data = [8.8, 20.6, 0.4, -10.6, 0.6, 0.4, 1.3, 12.3]
data[0] => 8.8
data[5] => 0.4
data[6] => 1.3
data[1] => 20.6
data[2] => 0.4
data[7] => 12.3

m = [-1.63, 1.07, -4.56, -0.67, -0.05, -0.58]
m[-6] = -1.63
m[3] = -0.67
m[-5] = 1.07
m[-2] = -0.05
m[2] = -4.56

x =
[[ 4.82  3.58 -1.32 -4.40 -2.46  1.79  4.21  3.28  3.83  1.71 -0.17  1.92
  -2.46 -1.75 -4.11]
 [ 2.29 -4.33 -3.60 -0.45  0.67 -3.23  1.48  2.59 -3.72 -4.35 -2.69 -2.33
   2.37  4.41  0.76]
 [-2.26 -3.18 -1.95 -1.40  4.51  4.88  1.43 -3.88 -1.75 -2.89 -2.84  0.53
   3.64  1.13  3.11]
 [-4.77 -4.37  3.70 -3.55 -0.11 -3.82  2.24  3.83 -3.87 -4.08 -3.52 -4.63
  -1.44 -1.99  2.08]
 [-0.44  3.58 -3.46 -0.31  4.63 -1.42  3.11  3.10 -1.49  1.53 -1.80  4.34
  -0.55 -2.73 -0.21]
 [ 4.82 -4.36  3.95 -1.74  1.90  1.83  4.75  0.59 -1.90 -3.72 -1.08 -1.16
  -0.31 -4.22 -1.32]
 [-4.07 -4.11  0.20 -4.99  1.08 -1.34 -2.21 -0.60 -1.69 -1.66 -4.77  1.15
  -1.27 -0.64  0.53]
 [-2.29 -4.63 -2.80 -1.09 -1.80 -2.14  4.92 -2.67 -1.43  2.93  2.75  1.61
  -3.69  3.43  1.34]
 [-4.61 -1.21  3.92 -2.78  0.31  2.95 -4.62 -4.82 -0.35 -0.85 -0.85 -2.64
  -1.84 -3.96 -4.94]
 [-0.39  0.80  3.63 -1.29  0.20  0.16 -1.91  3.99 -2.43  1.04 -1.31  1.67
   0.42  4.52  2.68]
 [-4.41 -0.71  4.19 -0.57 -3.03 -2.42 -2.84 -1.07  4.02 -0.84  2.65 -3.40
  -1.84  1.42  2.31]]
x[0][0]: 4.82
x[1][14]: 0.76
x[3]: [-4.77, -4.37, 3.70, -3.55, -0.11, -3.82, 2.24, 3.83, -3.87, -4.08, -3.52, -4.63, -1.44, -1.99, 2.08]
x[1][2]: -3.60
x[3][14]: 2.08
x[8][6]: -4.62
x[4][8]: -1.49
x[:, 7]: [3.28, 2.59, -3.88, 3.83, 3.10, 0.59, -0.60, -2.67, -4.82, 3.99, -1.07]
x[4][3]: -0.31
x[10]: [-4.41, -0.71, 4.19, -0.57, -3.03, -2.42, -2.84, -1.07, 4.02, -0.84, 2.65, -3.40, -1.84, 1.42, 2.31]
x[1]: [2.29, -4.33, -3.60, -0.45, 0.67, -3.23, 1.48, 2.59, -3.72, -4.35, -2.69, -2.33, 2.37, 4.41, 0.76]
x[2]: [-2.26, -3.18, -1.95, -1.40, 4.51, 4.88, 1.43, -3.88, -1.75, -2.89, -2.84, 0.53, 3.64, 1.13, 3.11]
x[3][11]: -4.63
x[4][2]: -3.46
x[8][5]: 2.95
x[9][7]: 3.99
x[6]: [-4.07, -4.11, 0.20, -4.99, 1.08, -1.34, -2.21, -0.60, -1.69, -1.66, -4.77, 1.15, -1.27, -0.64, 0.53]
x[3][12]: -1.44
x[6][0]: -4.07
x[9]: [-0.39, 0.80, 3.63, -1.29, 0.20, 0.16, -1.91, 3.99, -2.43, 1.04, -1.31, 1.67, 0.42, 4.52, 2.68]
x[:, 0]: [4.82, 2.29, -2.26, -4.77, -0.44, 4.82, -4.07, -2.29, -4.61, -0.39, -4.41]
x[7]: [-2.29, -4.63, -2.80, -1.09, -1.80, -2.14, 4.92, -2.67, -1.43, 2.93, 2.75, 1.61, -3.69, 3.43, 1.34]
x[9][12]: 0.42
x[3][3]: -3.55
x[0][1]: 3.58
x[:, 10]: [-0.17, -2.69, -2.84, -3.52, -1.80, -1.08, -4.77, 2.75, -0.85, -1.31, 2.65]
x[0][12]: -2.46
x[:, 11]: [1.92, -2.33, 0.53, -4.63, 4.34, -1.16, 1.15, 1.61, -2.64, 1.67, -3.40]
x[0][11]: 1.92
x[1][5]: -3.23
x[3][13]: -1.99
x[3][9]: -4.08
x[4][14]: -0.21
x[3][6]: 2.24
x[9][3]: -1.29

A = (170, 201, 91, 74, 35, 65, 58, 157, 165)
A[0]: 170
A[6]: 58
A[4]: 35
A[5]: 65
A[8]: 165

X = array([1, 4, 7, 0, 5, 7, 5, 8])
X[-8] = 1
X[7] = 8
X[-5] = 0
